In the rows, zero is written as 128.
Known rows:
[128 111 179 129 143 152 124 180 106 160 169 191 145 104 105 134  94 129
  99 110 118 120 107 139 144 126 122 122 134 136 147 157 111 122 181  94
 142 156  95 154 160]: pugo
[122 151 173 124 112 127  85 166  94 163 241 150 129 133 155 120  76 157
 122 163 114 118 108 141 176  83 149 114 162 134 175 162 177 102 125  54
 203 165 125 175 137]: plutor
[111 134 131  75 162 159 127  98 104 113  88 151 138 133 123 168 143  54
 119 156 142 146 111 132 151 141 143 127 108 158 124 134 168  86  58 134
 137 169 135 151 158]: grobe
[ 78  68  94  88 114  89 148 144 149 161 139 125 144 107 145 139 170 115
 124  91 148 149  89 132 133 181 145  88 135  69 106  90  82 145  77 114
 103 134  72 181 120]: befa
[118 128 130 104 181 167 151 117 121 141  80 139  96 127 136 150 150 113
  60 157 122 146 121 136 155 149  99 129  93 152 131 149 164 139  70 132
 128 139 191 143 174]: stegar
[104  55  74  96 128 109 151 170 117 190 125 152 125 102 137 125 154 172
 120 113 105 132 113 157 104 189 111 104  98 129 108  83 115 183  41 129
 135 124 130 185 135]: fula
[112 144 134 100 158 152 125  88 136 133  67 133 140 115 147 165 163  55
  79 145 157 168 118 123 159 117 136 127 116 118 138 148 164 115 102 138
 113 154 148 132 161]: drovam
[111 147 114  92 173 157 147 117 101 119  86 137 119 131 130 163 136  78
 107 150 141 134 130 131 154 135 114 134 114 166 118 147 164 114  55 136
 143 150 157 149 162]: mebrar
[ 95 114  75 111 109  96 122 165 163 191 119 124 133  81 159 143 143 140
 113 111 130 151 128 141 121 138 130  90 119  72 119 108 119 175 121 165
 109 119 109 177 134]: skasaskos
[ 97  94  57  96 106  94 150 167 106 166 141 132 139 107 165 140 140 135
 160 124 126 125 123 153 116 139 122 100 140 132  87  92 125 157  35 114
 150 114  85 188 111]: kifu
[128 101 187 131 133 146 139 169 121 162 172 186 162 103 121 135 118 110
  86 100 133 138 107 129 147 122 121 117 146 119 146 162 109 134 174  60
 136 153  90 146 158]: vunik
[104  82  83  80  99 106 126 149 153 201 124 142 135 109 192 128 186 137
  97 141 120 180 116 153 116 141 150  73 102  88 138  89 130 174  75 106
 113 133  96 185 137]: dobros
[ 97 115  68  99 103  94 123 168 154 188 132 129 126  87 170 140 144 141
 117 120 130 152 131 139 128 132 139  87 124  83 119 107 121 177 108 147
 114 114 102 180 130]: draklak
[ 86 101  72  74  90  65 131 167 128 161 180 119 146 116 192 143 151 139
 136 132 134 158 119 123 138 133 152  92 148 102 138 114 142 153  19 108
 117 128  91 188 114]: vopodrir
[130 118 176 129 123 150 135 167 117 164 168 189 159  96 132 137 114 113
  86 116 134 135 115 135 151  97 123 113 144 126 151 164 116 134 181  65
 134 154  83 148 157]: trese
[ 89 115  68 103 105  94 132 167 143 180 137 124 133  96 184 143 150 131
 131 131 134 149 126 152 129 120 131  76 139  98 116 105 127 164  82 128
 121 119  83 184 126]: veskovi
[ 98 131  61 102  98  96 121 169 153 190 126 126 132  86 184 142 147 137
 122 130 131 156 139 151 124 111 135  79 130  84 125 110 134 172 105 140
 120 116  92 180 131]: brego

Facts:
{breran doplum druren dubi fidrik figril flabror flebrun floga flusir gulak kaplom kiromom ladrok livin lobu mokin nabrer noplebru nozi pegrak pidom plapifan plaskor plodar plutor pugo puston puvun stakal tege tekla temul tregrom trese visokan vula vunik zelor zepak zitrul} bruzes 73
{bresom butan datre dreplak drovam duvur fekle fludil flukel gaflun grobe gubrom kivu kleplol kloplu kubir kuzer lobun mebrar mefin mipla nagogar nisto nufo pilen plebo pledrer plutar puzis ralos rugror samam seklil setal skesaka skitrozim stegar stevun tegepla tradek trikam vanu vapul zoto zudrus} bruzes 938
[befa flusir gulak nufo pagur] sostul skasaskos
[bradusko kivu pidom reskar tume] sostul vopodrir
[breran nagogar seklil] sostul sasuk
[bresom plapifan] sostul fledrek
[butan tegepla zitrul] sostul nukas
[datre pegrak stevun] sostul novun
[dimor puvun samam tradek] sostul druvenil
[dobros duvur fula gaflun klavuke plaskor sasuk] sostul grobrum
[doplum livin lobu plodar] sostul grenar
[dreplak vapul] sostul fula
[drovam] sostul veskovi
[druren] sostul puse
[dubi vula] sostul nirer
[fekle flabror nabrer nozi plutor temul] sostul bradusko
[fidrik novun pledrer] sostul groplus
[figril flebrun] sostul reskar
[fiskeso nisto] sostul draklak
[floga puse puston rugror vestafos] sostul pimim
[fludil grenar pilen zipaklu] sostul gebro
[flukel punum trese tritri] sostul brego
[grobe kiromom kuzer skesaka sudul] sostul kifu
[gubrom ralos skitrozim] sostul dobros
[kaplom setal zoto] sostul tume
[kleplol kloplu] sostul stogru
[kubir zepak zudrus] sostul ninim
[ladrok] sostul vestafos
[lobun vunik] sostul diflo
[mebrar] sostul fiskeso
[mefin mokin stegar] sostul klavuke
[mipla] sostul punum
[nirer pugo veskovi] sostul buvaple
[noplebru] sostul tritri
[plebo stakal tregrom visokan] sostul dimor
[plutar tege] sostul mifal
[puzis] sostul pagur
[tekla] sostul sudul
[trikam] sostul lovon
[vanu] sostul befa
[zelor] sostul zipaklu
{butan} flasir zudrus
{datre} flasir lovon
{flabror skitrozim} flasir tregrom
{flusir} flasir befa
{gaflun kiromom} flasir grenar
{grobe nisto} flasir mebrar
{gubrom puzis} flasir fula
{kivu} flasir ninim
{kleplol} flasir zoto
{kuzer} flasir puse
{ladrok samam} flasir vapul
{lobu} flasir plutar
{mipla tegepla} flasir kifu
{nabrer} flasir dubi
{nagogar} flasir groplus
{noplebru} flasir tume
{nufo} flasir butan
{pilen} flasir livin
{plebo} flasir stegar
{plodar} flasir punum
{plutor} flasir kleplol
{pugo} flasir klavuke
{stakal} flasir figril
{temul} flasir floga
{vula} flasir grobrum
{zepak} flasir sasuk
{zudrus} flasir diflo


The same objects again, as new rows of numbers:
Known rows:
[116 124 106 189 163  88 162 110 138 124 167 136 102 127  97 103 123 149
 122 170  94 180 132  76 133 152 158 138 131  89 126 170]: stevun
[139  91 131 172 152 108 112  74 163 109 158  94  77 142 106 142 160 126
 179  93 103 142 146 183 142 145 110 135  99  99 143  88]: mokin
[169 108 118 158  87 115 133 112  67 188 141  99  75 124  94  97 125 132
 134  55 148  97 124 115 153 128 108 161 104 154 112  97]: klavuke
[130 115 136 124 106 147 116 187  64 151  88  98  78 116 119 122  99 126
 145  76 103  96 105  58 125 103 152 158 102 132 121 114]: bradusko
[101  98 151 137 168 140  98 150 161  71 107  95  81 136 132 168 130 122
 191 114  60 137 125 125 113 121 156 133  94  77 150 105]: temul
[115  88 139 162 132 120 123 111 171  74 153  96 110 128  98 169 124 131
 170 112  98 166 145 147 144 141 128 134 133  97 159 135]: fidrik
[144 106 125 151  68 125 144 150  74 155 137  98 107 111  86 123  91 136
 125  74 141 121 123  79 156 126 126 160 136 152 128 143]: groplus
[142 113 145 137  84 142 121 188  67 147 105 101  77 127 110 116  95 129
 144  74 116  90 111  60 130 111 145 153 111 136 119 121]: tume
[107  94 130 154 150 118 116 107 171  82 140  90 114 113 108 174 125 133
 169 112  89 170 137 152 144 136 130 140 128  98 160 129]: noplebru
[135 108 113 140  85 126 137 144  75 161 123  95 114  95  94 130  92 136
 123  76 133 130 118  83 155 120 128 165 134 152 133 138]: vestafos
[ 79 108 110 136  93 133  98 110 163 125 139  74 115 109 136 150  91 117
 176 166  81 161 151 196 159 176 136 139  97  46 201 157]: ladrok
[120 131 109 190 165  85 153 114 139 130 158 134  97 124 103 101 128 155
 125 165  92 172 129  78 132 150 153 137 131  92 121 166]: drovam
[118  94 141 162 136 116 118 114 174  79 148  92 105 128 105 166 130 135
 172 109  95 157 142 149 145 141 128 133 133  99 155 133]: zitrul
[118  94 142 164 136 115 116 114 175  80 146  91 104 128 105 166 130 136
 173 108  96 156 144 151 144 140 127 133 133 100 154 132]: tege
[123 102  99 183 147  88  93 135 194  72 111  59  95  80 133 168 132 185
 190 111  89 131 130 179 143 139 137 124 158 122 145 123]: stakal
[120 133 109 189 166  82 153 115 141 129 156 132  96 126 106  98 129 156
 125 166  90 167 131  82 133 150 154 136 131  92 120 167]: skesaka
[137 154 150 112  99 104 117 149  97 183 101  89 121 106 105 130 120 131
 107  55 122 110 126  91 167 120 113 166 148 149 121 161]: zipaklu

Rows:
No name comes twice in this set of rows, the named rows included.
[113 137  98 178 183  82 149 107 141 133 148 129 102 112 111 105 131 154
 124 166  83 174 124  86 131 146 157 142 126  90 123 160] -> kuzer
[110  94 161 146 152 139 100 156 161  66 117  99  75 148 126 162 129 122
 193 113  66 130 131 120 115 125 152 127 101  76 149 110] -> nozi
[135 133 123 199 150  80 152 121 143 126 165 134  87 141 103  90 129 158
 128 162  97 154 131  79 133 156 151 131 136  91 114 169] -> plutar
[125 138 113 188 165  80 151 116 141 128 158 132  92 130 109  97 129 158
 126 164  89 160 125  83 132 153 152 137 131  92 115 163] -> kleplol
[112  94 155 152 147 132 104 143 166  70 126  96  84 142 119 163 129 127
 186 112  75 138 134 131 126 130 144 129 110  85 150 116] -> pidom
[144  74 130 172  79 141 109 157  90 198  88  94  56  79  71 103 135 121
 133  53 151 146 210  56 150 108 131 140 159 159 146 177] -> diflo
[158 111 105 147 107 118 128 106  67 194 131  95  80 110 100 104 128 129
 131  58 141 106 121 120 152 122 110 167  99 152 117  93] -> dobros
[117 148 188 126 150  88  96 118 202 104 125  88 122 142 114 170 158 124
 148  86  82 141 155 155 162 142 110 135 155  92 142 168] -> doplum
[140 134 102 196 183  76 145  83 133 156 165 133  70 137 110  78 156 149
 131 151  97 151 132 109 130 152 139 138 104  91 109 128] -> duvur
[122  92 170 162 129 135 106 156 164  63 134 101  75 159 115 155 125 126
 191 111  80 126 136 122 123 134 144 124 112  82 145 118] -> figril
[128 146 200 136 131  88  99 125 203  97 137  92 116 157 108 163 155 127
 149  85  90 132 157 151 164 148 105 129 160  93 139 172] -> livin
[132  99 110 193 131  88  96 142 194  67 120  62  88  93 127 162 132 187
 191 110  97 126 135 174 144 143 135 118 164 123 143 129] -> visokan

Now the same objects, written a new way:
Known rows:
[ 97 128 106 164 119 118 145 180 122 157 147 151 112 137 164 107 187 138
 119 182 126 144 172 172 106 155  91 131 111 119 164 113  78 162 112 159
 136 126 124 118 166 125 119 139 141  77]: nufo
[ 97 108 120 151  99 106 120 169 134 116 129 121 148 165  80  63 125 121
  77 210  91 147 147 203  93 139 125 119 166 195 175 144 113 128 158 135
 133 141 107 175  65 137 162 161 125 143]: zepak
[133 117 124 123  98 121 113 151 150 114 146 133 151 156 101  98  90 107
 101 192  88 124 132 184  93 121 157 141 163 162 163 171 121 142 143  96
  89 128  99 176  57 118 129 141 108 172]: tege
[149 152 169 132 142 110 126  66 133 136 152 110  86 105  96 143 139 160
 155 105 127 121 128 129 186 115 189 126 140 159 125 186  84  78 149 121
 156 165 162  87 128 149 176 133  85  96]: fula
[146  98 156 125 106 124 123 142 182  80 103 126 128 175 149 136  88  93
  87 184 101 110 116 188  70  61 186 133 134 127 124 156 119 145 145 135
 122 148 110 179  60  96 136 164  97 176]: kaplom
[137 162 131 146  93 104 107 135 144  97 128 120 126 154 125 117 116 101
 100 226  88 144 107 200 112  98 188 187 169 182 138 184 115  99 169 108
 127 124  72 145  90 118 123 128 112 163]: breran
[125 140 120 104 111 129 135 161 119 169 143 154  97 131 190 126 155 131
 133 164 124  94 161 151 115 127 121 153 103  95 157 131 105 147 126 122
 109 105 111 110 155  97  98 117 129 123]: trikam
[ 95 173 109 157 118 140 137 162  90 180 107 134 115 128 168  99 196 119
 114 201 124 133 173 182 144 126 134 137 124 156 174 108  66 102 164 161
 165 141  93  87 157 134 118 107 138  76]: gubrom
[145 111 169 103 140  99 129  83 156 127 179 113  76 118  93 141 136 185
 148  79 140 110 130 112 157 138 151 114 126 131 119 182 107 117 117 113
 119 138 191 110 131 133 185 160  91 111]: veskovi
[137  94 145 129 113 129 120 142 167  96 115 145 170 169 126 107  87  98
  94 172  96 100 133 192  78  70 180 136 150 131 138 164 119 151 157 117
 121 138 107 183  38 104 140 172 111 186]: figril
[ 77 126 110 121  96 146 142 178 114 178 130 142 107 133 144  80 186 149
  92 181 130 114 189 145 109 153  86 106 119 139 173  97  90 136 154 155
 143 120 115 123 159 130 120 123 148  83]: mipla
[116 130 119 107 110 127 135 164 107 173 151 178 126 122 162  92 150 136
 139 163 112  85 182 142 114 138 107 157 118 104 166 137 109 156 141 104
 111  95 111 123 143  97  95 119 141 131]: skesaka
[125 173 119 127  99 151 137 147 114 165 139 169 109 119 165 109 149 113
 135 182 117 113 154 134 132 121 143 155 117 130 150 141  91 123 173 112
 144 106  81 107 177 106  75  97 146 112]: dreplak
[130 182 115 125 100 167 137 144 119 169 138 156 103 123 173 125 149 107
 131 180 125 119 146 137 136 118 153 143 112 129 151 135  82 121 166 120
 135 114  80 102 178 112  73  90 140 105]: stegar
[134  81 168 129 110 111 119 140 182  71  90 141 152 168 139 114  95  95
  90 191  93  96 142 188  62  51 185 151 151 129 119 163 120 156 157 125
 121 143 114 188  46  92 138 168 102 185]: nozi
[145 111 169 103 140  98 129  84 156 128 179 113  76 117  93 141 135 185
 147  79 140 109 129 112 157 140 151 114 125 131 120 184 107 118 116 113
 119 138 191 110 132 134 184 159  91 111]: pagur
[118 171 121 132 108 129 127 145 104 165 133 170 128 116 171 104 173 124
 140 191 115 104 168 152 134 114 145 190 133 129 149 151  93 122 172 104
 133  96  84 100 162 104  85 103 147 121]: seklil

Rows:
No name comes twice in this set of rows, the named rows included.
[128 101 160  90 149 124 129 174 129 132  87 165 109 153 180  91 137 103
 150 137 150  89 169 131 114  98 142 117  60 114 136 126 100 196 158 106
  89  86 149 126 175  38 112 163 161 156] -> zoto
[115  75 155 168 140 114 124 158 140 104  54 121 177 165 123  90 104  78
  91 199  80 119 173 230  83  66 177  97 150 160 171 125  86 149 144 165
 143 208 131 180   9 122 174 172  83 149] -> flabror
[ 95 150 103  71  64 180 136 154 163 161 181 147  95 152 169 118 195 177
  71 157 168  82 137 115  91 128 105 154 125  93 118 122 118 124 174 130
 126  51  85 118 182 118  95 126 174 115] -> mebrar
[ 88 104 128 137 131 149 140 170 124 163  98 157 157 141 164  85 184 128
 108 163 136  92 199 169 100 102 122 115 116 110 157 100  74 162 156 156
 141 131 127 129 123 113 131 150 146 102] -> kivu
[110  79 158 137 132 128 119 172 172  73  63  99 130 196 111  85 110  81
  76 185 132 146 130 194  85  84 173  68 111 187 142 122  89 166 166 158
 116 152 141 180  85  90 173 195 127 154] -> plutor

The same objects again, as new rows of numbers:
Known rows:
[127 101 130 118 104 118 134 146  69 105 102 149 150 118 162]: kubir
[152 150  76 156 183  92 120 142 144 145 120  90 145 124 111]: kifu
[115 130 149 145 116 134 140  98 175 149 146 169  86 145  96]: fidrik
[118 155  82 164 184 102 134 166 146 155 125  80 135 121 131]: ninim
[134 150 170 139 111 150 148 108 194 164 130 174 105 132 117]: doplum
[141 151 103 132 180 115 105 150 143 135 135  77 148 132 112]: fiskeso
[140 150 105 134 177 116 104 149 143 137 136  77 148 131 113]: mifal
[129  74 135 103  89 145 109 132  77 102 106 140 177 130 147]: tegepla
[119 121 159 155 115 146 140 100 198 112 128 145  68 143 113]: visokan
[134 105  98 141 108 101 163 146  76 110  84 156 143 106 169]: plutar
[146 147 142 123 126  91 147 133  46  89 125 155 114  77 183]: stegar
[128 113 119 103  89 120 144 137  70 107 108 135 146 131 174]: setal
[149 129 118 158 179 132 104 151 180  70 106  39 114 135 138]: dimor
[128  98 129 120 103 114 131 148  67 107 104 150 150 120 160]: pledrer
[ 80 127 174  79 117 169 189 176 193 105 181 168 102 137  46]: vula
[118 145 135 120  95 142 160  86 177 150 152 148  82 160 114]: nozi
[121 105 128 117 106 134 135 131  61 104 110 142 146  89 162]: seklil

Rows:
No name comes twice in this set of rows, the named rows included.
[127 143 162 141 112 146 146 104 189 159 133 169  97 136 109] -> zelor
[117 125 157 151 115 143 142  98 193 122 133 150  72 143 109] -> puvun
[102 163 120 139 108  94 135 102 183 148 103 183  64 124  89] -> floga
[130 116 112  97  84 123 151 132  68 107 109 129 142 136 178] -> fekle
[129 123 170 126 101 178 134 101 205 163 132 167 131 142  99] -> lobu
[124  81 143 104  96 132 105 139  66 104 115 144 167 135 149] -> nufo
[144 135 114 152 179 127 104 152 168  89 115  48 125 133 130] -> druvenil
[126 204 100 141 186  90  96 109 129 123 148  81 122  57 139] -> sasuk
[129  94 136 126 103 125 135 147  83  79  91 135 137 117 173] -> tradek
[177 196 102 132 168 103 126 146 202 152  90 112 202  92 147] -> grenar
[107  50 146 136 102 160 143 149  98  80 131 123 187 139 183] -> samam

